Each row is followed by its group and then its class within the group.
[ -1.8  -5.3   4.1  -3.6  -0.4   9.4  11.1 -15.2   4.2  -3.6   7.3   8.2
  -1.9  -7.6   4.1  26.6  11.9 -32.1   7.3   2.1  -7.5   8.0  -4.3 -13.5
  -2.6   6.7 -22.5  10.5  10.4  -0.4  19.6   0.0   3.5 -20.3   2.5 -11.6
   3.6 -28.1   6.9  21.2   6.1  18.7   3.2   0.7   1.2  12.5   0.5  -3.1] -> F > Z
[-14.7 -11.3  -3.4  16.4  -2.4  -2.4 -23.8 -64.8  19.6  -6.8  -4.8 -23.9
   7.4 -23.5  -6.2   1.6  18.0 -38.1  26.4   2.7   6.4   6.7  -1.8  14.8
   9.2   0.2  17.1   2.5 -14.0  -4.6  36.2   5.8   6.5 -12.9   4.2   1.5
  20.2   5.4  -4.0  -4.5  29.9  20.2   8.7  -5.5   6.1   2.5  -3.6 -16.9] -> T > K
[  3.4  -1.9  -6.6   5.6   1.2 -12.4  20.3 -18.2  11.9  -1.4  -8.1  -4.9
   2.4 -14.1  24.8   0.4  12.2 -36.5  14.1  -2.1   5.5 -13.8   2.7   8.2
   9.0   5.0  12.1   2.4  -9.4  -2.7  25.6  -0.1   8.2 -19.8   1.6   2.7
   1.9  35.5  -1.6  -7.8   3.1   1.1   2.1  -4.4  10.2  16.5  -6.4  -5.3] -> T > K
[ -4.1   0.7  -0.6   8.7   2.9  17.0 -36.0 -46.0   4.2 -12.6 -13.5 -19.6
  -2.5 -12.6 -18.7   8.4   5.8 -21.5  22.6  11.4  -0.4   7.9   5.4   2.8
  -1.8  -7.6  16.7 -13.3  -8.4   1.8  26.3  -3.7  16.9 -16.2   0.8 -14.2
  11.4 -14.2  -1.5  14.0  22.5   4.2   2.4  -1.9  -4.4   6.9  -3.5 -12.5] -> T > M
[ -1.8  -2.4  -3.2  -0.3  -0.9   0.2 -18.4 -39.5  12.4  -5.0  -6.6   2.1
  -0.8  -8.8   5.0  -7.4 -11.5 -14.6  14.1  -5.3   2.1   3.3   4.2  -2.7
   1.2  -7.7  15.9  -0.5 -11.2   0.5   6.3   0.3   0.0  -1.5   0.4  -1.1
   5.4 -10.4  -3.4   1.6   9.7  -4.8   0.8   1.1  -1.4   3.2   3.1 -12.3] -> T > M
[  5.0   0.9   3.6   2.8  10.0  19.0  19.9   9.0 -11.2   2.2  -2.9 -14.2
  -2.3 -21.8  23.2   2.1  19.6 -20.4   5.0  -7.8   4.9 -33.2  -2.9  -4.7
  -5.7  -1.0  -6.9 -16.5   8.9  -6.0   4.1   0.9  -8.4  -1.2  -2.5  23.9
   3.0  -6.4  -0.8  10.3   1.9  15.7  17.7  12.0  -4.7  18.7   1.8  -1.4] -> F > Q
[ -3.9  -1.6  -2.3  10.0   2.8   0.8 -32.7 -52.5  15.4  -7.4  -3.7 -12.5
  -0.2 -29.0  -1.2  -3.9  -2.3 -31.7  32.2   7.4   3.1  -3.8  -1.7  15.6
   7.2  -9.6  18.8   5.0 -20.3  -3.2  18.8   1.6   6.1 -30.4   2.0   7.5
  19.1   6.2   2.9  -6.3  23.8  -6.0  -2.7  -5.8  -0.2   3.1  -0.7 -17.9] -> T > K
[  7.8  -5.3   4.3   2.4  -4.0  13.4  15.8   6.4  -5.4  -4.4  -9.3  -1.4
  -3.5  -6.2  12.3  15.1  18.3 -19.0   1.3  -0.5   0.1  -5.8   6.5 -16.3
  -5.3   4.6 -14.1 -13.5   9.5  -0.4  16.8   8.6   3.6   2.6   0.5  -8.4
   1.4 -16.3  -0.3  22.2   5.8  21.9   8.9   5.1  -4.7  22.3   1.2  -7.8] -> F > Z
[ -0.6  -6.7   8.4  -1.9   0.7  -1.3  15.8 -25.4   0.8  -1.4  -3.7   3.1
   0.2 -31.0   8.1  13.4   6.2 -38.1  24.6  -3.3   0.4 -19.0   6.4   0.8
  -0.6  -0.4  13.4   3.7  -3.4  -2.8  40.1   0.5   4.0 -21.2  -1.5   7.6
  10.4 -12.9  -0.1   9.1   0.3 -11.5  -2.2  -6.0   1.2  12.3  -7.8 -13.7] -> T > B
[  8.5  -2.2  -6.8   3.7  -4.6  11.0   0.7 -29.6  -0.1  -7.6  -1.6  -9.4
   3.4  -3.4   0.4  22.6  -0.8 -23.8   6.8   7.7  -2.9  19.6   7.0 -25.8
  -5.4  16.1  -6.9  -9.4   1.8   0.5  25.7  -3.7  12.3  -8.2   4.3 -19.7
   8.5 -23.1   2.0  16.4  10.0  10.3   1.1  -0.4  -5.0   9.9   0.5  -0.2] -> F > Z
[ 18.3 -13.2   6.0  -2.9  10.4  20.2  17.5  37.7 -14.9  -9.4 -22.1   9.7
  -6.7  -2.1   7.2  11.6   7.3 -21.3  13.1  -0.3   4.7 -21.3   4.3 -48.2
  -6.2  11.3  -8.0 -17.1  -7.2   3.0   6.2   5.8   9.6  -9.7   1.7   0.3
  -1.2   5.6   2.9  18.9  -9.8  -2.9  11.6   6.4  -5.1  39.5  -7.8  -8.7] -> F > P
[ -1.6  -2.5  -8.8  14.8  -3.3   3.1 -31.0 -61.9   6.6  -7.5 -13.3 -30.6
   5.3 -35.8  -0.4   0.4   8.4 -33.4  30.8   1.9  -1.1 -11.7  -5.7  11.1
   1.9  -6.7  21.2  -4.1 -13.8  -2.4  29.0  -0.7  11.7 -19.8  -3.3   9.1
  18.1   6.1  -5.9 -14.3  27.4  10.6  14.2  -2.3  -3.9   6.0   2.0 -14.6] -> T > K
[ 11.6  -5.4   6.4 -15.1  -3.1  -9.6  31.2  -1.5  -8.6   3.0  14.2  21.0
  -3.8   0.9  41.3  14.0 -10.4 -11.1   3.3  -7.9   1.7 -11.0   7.9 -13.6
   3.3  -5.0   4.6   0.9  10.8   3.6  19.0   1.9   1.5   0.2   4.0   1.3
  11.3  -7.5   8.3  11.3  -7.2 -12.2  10.5  -0.9  -2.7  13.0  12.0   3.8] -> F > Z
